+0.12,-0.32,-0.32,-0.71,+2.75,+0.24,-0.33,-2.12,-1.76,-0.13,+0.05,-0.13,+0.67,+1.00,+0.82,+2.47 : [24]:(90)
-0.99,-1.52,+0.54,-1.10,-0.80,-0.42,-2.07,-0.67,-0.55,-0.45,+0.70,+0.62,-0.10,+0.13,+0.16,+0.77 : [24]:(90)
+0.41,-2.01,-2.52,-2.49,+1.68,-0.55,+0.43,-1.77,-0.67,-1.24,-1.03,-0.22,+0.92,+0.86,-0.17,+4.75 : [24]:(86)
+2.55,-0.04,-1.25,+2.10,+3.54,-1.26,-0.13,-1.28,-2.03,+0.06,-0.42,+0.61,-1.15,-0.28,+0.80,+6.70 : [22]:(72)
+0.15,-2.81,-2.11,-0.51,+0.65,-0.40,+0.07,-0.78,+0.76,-0.97,+0.41,+0.63,+0.03,-0.16,-0.51,-1.07 : [24]:(90)
+0.71,-0.39,-2.38,-0.73,+0.56,+1.30,+0.35,-0.86,+1.61,-0.17,-0.17,+1.58,-0.34,-0.54,-0.98,-1.56 : [24]:(90)
-1.53,-0.98,+1.46,-0.90,+0.92,+0.63,-1.18,-0.23,+0.26,-0.44,+0.72,+1.79,-1.06,+2.46,+0.49,+2.12 : [21]:(83)
-0.33,-0.77,-0.83,+0.23,+0.61,-0.15,+1.01,-1.42,-0.50,+0.54,-0.74,+0.78,-0.25,-0.25,-0.59,+0.57 : [24]:(90)
+1.28,+1.07,+0.06,-0.40,+0.69,+0.55,-0.18,-0.79,+2.76,+0.30,-0.14,+1.17,-0.10,+1.32,+0.68,-1.14 : [21]:(81)
+0.87,+0.43,+1.40,+0.29,+0.76,-0.10,-1.79,-0.37,-1.38,+0.02,+0.02,+1.64,-0.77,+0.68,+0.72,+1.83 : [22]:(71)
+2.40,+0.27,+0.97,+0.51,-0.55,-0.44,+0.08,-0.57,-0.69,-0.15,+0.86,+0.50,+0.00,-0.66,+0.78,+4.04 : [22]:(71)
-0.33,-0.68,+0.04,-0.64,+0.94,+1.38,+2.85,+0.35,-1.03,-0.55,+0.07,+0.59,+0.57,-1.78,-0.89,+2.80 : [15]:(88)
-2.65,-1.13,-1.03,+0.17,-0.53,+1.89,-0.77,+1.97,+1.19,+0.24,+2.11,+0.20,+1.44,+0.31,+6.75,-0.63 : [15]:(88)
-0.45,+0.93,+0.23,-1.17,+2.72,+0.23,+1.48,+1.26,+0.92,-0.89,-0.13,+0.87,+1.66,-0.97,-0.17,+1.66 : [15]:(75)
+0.21,-0.22,+0.06,+1.53,+3.00,-0.55,+0.12,-0.34,+0.71,-0.11,+1.07,+0.03,+0.44,-0.23,+2.25,+2.41 : [22]:(71)
-0.57,-0.86,+0.90,+1.27,+0.46,+1.19,-1.23,+0.69,+2.61,+0.55,+2.05,+1.00,+0.20,+1.59,+1.29,+0.20 : [21]:(83)
+0.33,-1.14,-0.97,-1.76,+0.46,-0.05,+0.67,-0.58,+0.70,-0.99,-0.54,-0.56,+1.83,-0.02,-3.04,+0.33 : [15]:(75)
+1.05,+0.92,+0.21,+0.34,+4.13,+0.77,+0.11,+1.79,-0.27,-0.07,+0.36,+0.58,+0.69,-1.37,-0.45,+2.35 : [22]:(72)
+0.29,-0.58,-2.34,-2.68,+3.18,+0.08,+2.09,-0.95,+0.17,-1.21,-1.03,-0.59,+1.01,-0.58,-0.05,+7.18 : [24]:(86)
+0.08,-0.82,+0.47,-1.74,-1.03,+0.28,-0.44,+0.59,+2.42,+0.37,+0.56,+0.11,-0.94,+1.09,+0.65,+1.36 : [21]:(83)
+0.38,-0.28,-0.25,+0.60,+0.32,-1.24,+1.01,+0.78,-0.40,-0.34,-1.64,+0.43,-1.80,-0.21,-0.35,+1.82 : [22]:(71)
+1.92,+1.62,-0.22,-0.16,-0.16,-1.13,+0.16,-0.41,-0.68,-0.47,-1.67,+1.81,+0.59,-1.54,-0.95,+1.32 : [22]:(71)
-0.41,-0.53,-1.88,-1.33,+0.58,-0.57,+0.50,-0.64,+0.95,-0.65,+0.06,-0.25,+0.52,-0.99,+0.59,+1.67 : [24]:(90)
-0.17,+0.29,-0.78,-1.93,-0.25,+0.53,-0.31,-1.18,+1.88,-0.07,-2.54,-2.00,-0.35,+0.96,-0.50,+3.44 : [24]:(90)
+0.06,+0.26,+0.02,-1.30,+0.97,-0.18,+2.09,+0.46,-2.11,-1.30,+0.17,+0.92,+1.28,-1.47,-0.30,-0.59 : [15]:(75)
-0.24,+1.27,-0.11,-3.97,+1.57,-0.06,+1.54,-0.72,-1.52,-0.85,-0.34,-0.52,-0.20,-0.37,-0.12,-1.42 : [15]:(75)
-1.18,-0.87,+1.17,-1.07,+2.89,+1.09,+0.37,-0.44,+1.02,-1.08,+1.38,+0.36,+0.78,+1.29,-0.30,-1.81 : [15]:(75)
-0.57,-1.28,-3.13,+2.69,+0.13,-0.25,+0.69,-0.60,-0.95,+0.38,+0.67,+1.34,-2.61,+0.02,+0.90,+0.62 : [24]:(86)
+1.00,-0.09,-1.32,-1.11,+1.45,+0.28,+0.54,+0.10,+0.98,-0.88,-0.63,+0.89,-0.76,-0.35,-0.60,+2.41 : [24]:(86)
-1.71,-0.70,+0.70,-1.01,+1.98,+1.02,+0.81,-1.03,-1.99,-3.11,+0.16,-0.41,+1.29,-1.71,-0.08,-0.04 : [15]:(75)
-0.65,-0.23,-0.74,-1.07,+2.65,+1.27,+0.81,-0.32,-0.94,-1.15,-0.46,-0.42,+0.81,-1.47,-2.66,+0.39 : [15]:(88)
-0.17,-0.69,-0.47,-2.04,+1.75,+1.09,+1.06,-1.14,-1.74,-1.16,+0.59,+0.84,+1.42,-0.86,-0.55,-0.68 : [15]:(75)
-0.23,-1.88,-2.71,-0.24,+1.47,-0.74,-0.70,-3.69,+0.51,+0.52,-0.58,+0.70,+0.12,+0.75,+0.80,+3.34 : [24]:(86)
-0.01,+0.36,-2.29,-1.77,+0.13,-0.23,-0.21,-0.29,-0.33,-1.28,+1.04,+0.56,+1.40,-0.21,+1.16,-0.12 : [15]:(75)
-0.74,-2.06,-0.21,-0.78,+1.61,+1.34,-0.61,-1.15,-0.24,-0.99,+1.41,+1.39,-1.51,+1.20,+0.30,+0.37 : [24]:(86)
+1.18,-0.20,-0.36,+2.35,+0.43,-0.96,-0.78,+2.60,-2.86,+0.55,-0.15,+0.28,-1.99,-2.13,+0.19,+1.10 : [22]:(71)
+2.07,-0.18,+0.76,+1.33,+1.84,+0.61,+0.32,-1.29,-1.54,-0.03,+0.31,+0.64,-2.34,+1.96,+0.97,+0.06 : [22]:(71)
-0.66,+0.16,-0.92,+0.08,+1.11,+2.11,+0.31,-1.45,-0.92,-7.18,+0.46,+1.19,+1.39,-1.06,-0.67,-3.09 : [15]:(75)
+0.19,-0.24,-0.93,-0.51,-0.77,+1.28,+0.76,-0.41,-0.03,-1.24,-0.39,+0.29,+0.04,-1.18,+0.26,+0.57 : [15]:(75)
+0.97,-1.03,-1.07,-1.44,+0.80,-1.42,-1.54,+0.03,+0.29,-1.21,-1.55,+1.24,-1.62,-0.50,+1.42,+1.54 : [24]:(90)
-0.73,-0.68,+2.03,-1.44,-1.45,+0.14,-1.47,-0.61,+4.06,-0.05,+1.34,+1.44,-0.26,+2.37,+2.53,+0.06 : [21]:(83)
+1.07,+0.58,+1.06,-1.35,-0.17,+0.02,-2.10,-0.18,+2.93,+0.04,+0.15,+0.96,+3.03,+1.79,+0.54,-0.09 : [21]:(81)
-0.02,-1.10,-1.55,+0.90,-0.20,-0.19,-1.96,-0.04,-0.22,-0.32,+0.12,+1.95,+0.96,+0.90,-0.97,+2.53 : [24]:(86)
+2.47,+0.91,+0.62,+2.22,+1.40,-1.01,+0.07,+0.06,-3.03,-0.27,+0.42,+0.47,-0.85,-1.90,+0.21,+2.45 : [22]:(71)
-0.23,-0.18,+1.76,-1.43,-0.16,-0.88,-1.04,-0.48,+1.35,+0.82,+0.37,+0.69,-0.69,+1.66,+0.45,+1.59 : [21]:(83)
+3.41,+0.31,+1.03,+1.97,+2.65,-0.40,-0.94,+0.45,-2.96,-1.56,-0.22,+0.82,+1.42,-0.66,-0.04,+3.99 : [22]:(72)
+1.13,+0.43,-1.63,-2.07,+2.42,-0.44,+1.60,-0.57,-1.51,-2.45,-0.36,+0.56,+0.07,-0.04,-0.05,+4.80 : [24]:(86)
-1.25,+0.32,+2.07,-0.42,+2.79,+0.31,+1.19,+0.34,-1.65,-1.10,+0.88,+3.45,+0.74,-1.35,-0.48,-0.24 : [15]:(88)
+1.82,-0.03,-0.91,-0.91,+0.85,+1.70,+1.35,-0.92,-0.49,-0.74,+1.25,-0.49,-1.52,-0.16,+1.68,-1.97 : [15]:(75)

+0.92,+2.76,-2.57,-1.41,+1.62,-2.89,+0.07,-5.33,+2.50,-4.14,+3.26,+4.75,+0.74,+2.21,+1.10,+1.03 : <58>:(55)
+1.11,+3.88,-2.28,-1.81,+0.82,-1.83,+0.02,-5.19,+0.79,-4.89,+3.73,+1.81,+0.79,+2.34,+1.91,-1.00 : <56>:(66)
+0.51,+2.06,-4.99,-2.68,+0.81,-2.65,+1.25,-3.73,+0.42,-3.01,+2.67,+3.10,+0.45,+1.75,+0.19,+0.86 : <56>:(50)
+1.19,+1.78,-3.44,-1.79,+1.53,-2.71,+1.27,-3.93,+0.53,-4.15,+4.49,+2.22,+0.11,+2.25,-0.06,+0.85 : <56>:(50)
+0.29,+3.13,-1.29,-2.30,+3.44,-1.54,-0.33,-7.35,+1.12,-4.16,+3.37,+0.80,+0.95,+1.04,+2.02,+0.63 : <55>:(38)
+1.17,+1.52,-1.09,-1.18,+2.38,-2.16,-0.16,-4.07,+0.13,-3.14,+2.57,+2.17,+0.34,+1.83,+0.61,+0.97 : <56>:(49)
+0.73,+0.67,-0.07,-0.57,+1.28,-2.29,+1.26,-3.49,+0.08,-1.57,+2.27,+1.85,+0.79,+1.01,-0.40,-0.13 : <56>:(66)
+0.90,+2.71,-1.57,-0.70,+1.48,-2.03,+0.31,-5.00,+0.98,-4.24,+4.21,+1.19,+1.03,+1.98,+1.50,+0.78 : <56>:(66)
+1.88,+0.73,-0.64,-0.52,+0.23,-2.56,+1.78,-2.16,+0.24,+0.24,+1.85,+3.61,+0.56,+0.94,+0.41,+0.51 : <58>:(52)
+0.45,+2.43,-2.56,+0.31,+1.27,-3.55,+0.08,-4.22,+0.96,-4.92,+2.62,+4.42,+0.69,+2.57,+0.76,+0.61 : <58>:(52)
+1.16,+0.85,-1.53,-1.38,+2.11,-3.93,+1.16,-4.24,+0.17,-2.82,+3.69,+3.61,+0.48,+2.11,-0.21,+0.66 : <58>:(52)
+0.85,+3.26,-2.90,-2.47,+1.23,-2.93,+0.65,-4.73,+0.59,-5.07,+3.54,+2.87,-0.24,+1.90,+0.80,+0.51 : <56>:(66)
+1.31,+2.84,-3.95,-2.10,+0.97,-3.34,+0.83,-5.34,+1.16,-4.84,+3.22,+4.87,-0.31,+2.62,-0.59,+1.40 : <58>:(52)
+0.45,+4.11,-3.63,-3.14,+2.22,-2.31,-1.03,-7.12,+0.56,-6.59,+4.88,+2.85,+0.68,+3.50,+1.01,+1.13 : <56>:(50)
+1.34,+2.85,-2.35,-1.44,+2.02,-3.22,-0.21,-5.17,-0.01,-2.00,+4.30,+2.27,+1.19,+3.10,+3.72,+0.70 : <58>:(59)
+1.03,+3.20,-3.15,-1.92,+0.77,-2.79,+2.16,-3.95,+1.05,-5.03,+2.56,+4.01,+1.29,+1.32,+0.76,+0.87 : <56>:(50)

-0.16,+1.00,-3.25,-1.71,+6.47,+1.51,+3.41,-1.83,+3.22,-1.11,+0.91,+3.34,-1.40,-2.67,+1.72,-0.50 : (247):[66]
-0.04,+0.42,-2.29,-1.07,+3.95,+1.01,+0.29,+0.13,+2.28,-0.69,+0.37,+2.49,-1.06,-0.11,+0.85,-0.60 : (247):[66]
+1.72,+0.07,+1.11,+0.01,-1.44,+0.49,+0.70,-0.44,-1.76,-0.61,+0.23,+0.79,+0.74,+0.24,+0.19,-0.33 : (250):[72]
+0.56,-0.33,+0.98,-0.27,+2.66,-0.79,+1.62,-1.89,+0.03,+0.36,-3.26,-0.55,+3.71,-0.45,+0.67,-1.40 : (250):[72]
+1.08,+0.61,-0.64,-0.94,+0.92,+1.66,+1.34,-1.12,-0.60,+0.29,+1.88,+0.57,+0.01,-1.66,+0.52,-1.15 : (250):[73]
-0.43,+1.21,-2.18,-2.85,+3.94,+1.10,+1.58,-0.37,+3.32,-1.38,-0.24,-0.19,+0.59,+1.21,-0.27,-0.78 : (247):[61]
+0.97,-0.03,-0.15,-0.51,+3.16,-0.98,+0.71,+1.07,+1.88,+0.06,-3.22,+3.71,-0.24,-1.21,+1.54,+0.67 : (248):[67]
+0.05,+0.58,-0.47,+0.10,+2.59,+0.12,+1.61,+1.50,+1.99,-0.56,-0.02,-0.26,-1.21,+0.40,+0.84,+0.20 : (247):[61]
+1.10,-0.08,-0.79,-0.50,+0.19,+1.19,+0.81,-2.46,-1.14,-0.70,-0.91,-0.53,+1.22,-0.19,+2.55,-0.64 : (250):[72]
+1.11,+1.08,+0.76,-1.15,+5.07,+0.30,+0.61,+1.46,+2.90,-0.21,+0.64,+1.31,-0.16,-1.12,+1.76,+0.05 : (248):[63]
+0.71,+0.50,+1.56,-0.22,+0.02,-0.15,+2.33,-1.51,-1.28,-0.86,-0.10,-1.04,-0.30,-0.18,+1.33,-0.09 : (250):[72]
+1.66,-0.43,-4.10,-2.01,+5.24,+0.86,+2.58,-1.80,+1.71,-1.07,+0.23,+4.51,-0.76,-1.21,+0.71,+0.67 : (248):[63]
+1.32,+0.02,-1.30,-1.66,+2.83,+0.66,+1.75,-2.20,-0.58,+0.51,-3.24,+2.18,+0.20,-0.95,-0.01,-2.04 : (250):[72]
+1.46,-0.03,+0.64,-0.56,+1.04,-0.12,+0.64,+0.31,+0.87,-1.11,-0.08,+4.06,-0.86,-0.81,+0.86,+1.12 : (248):[67]
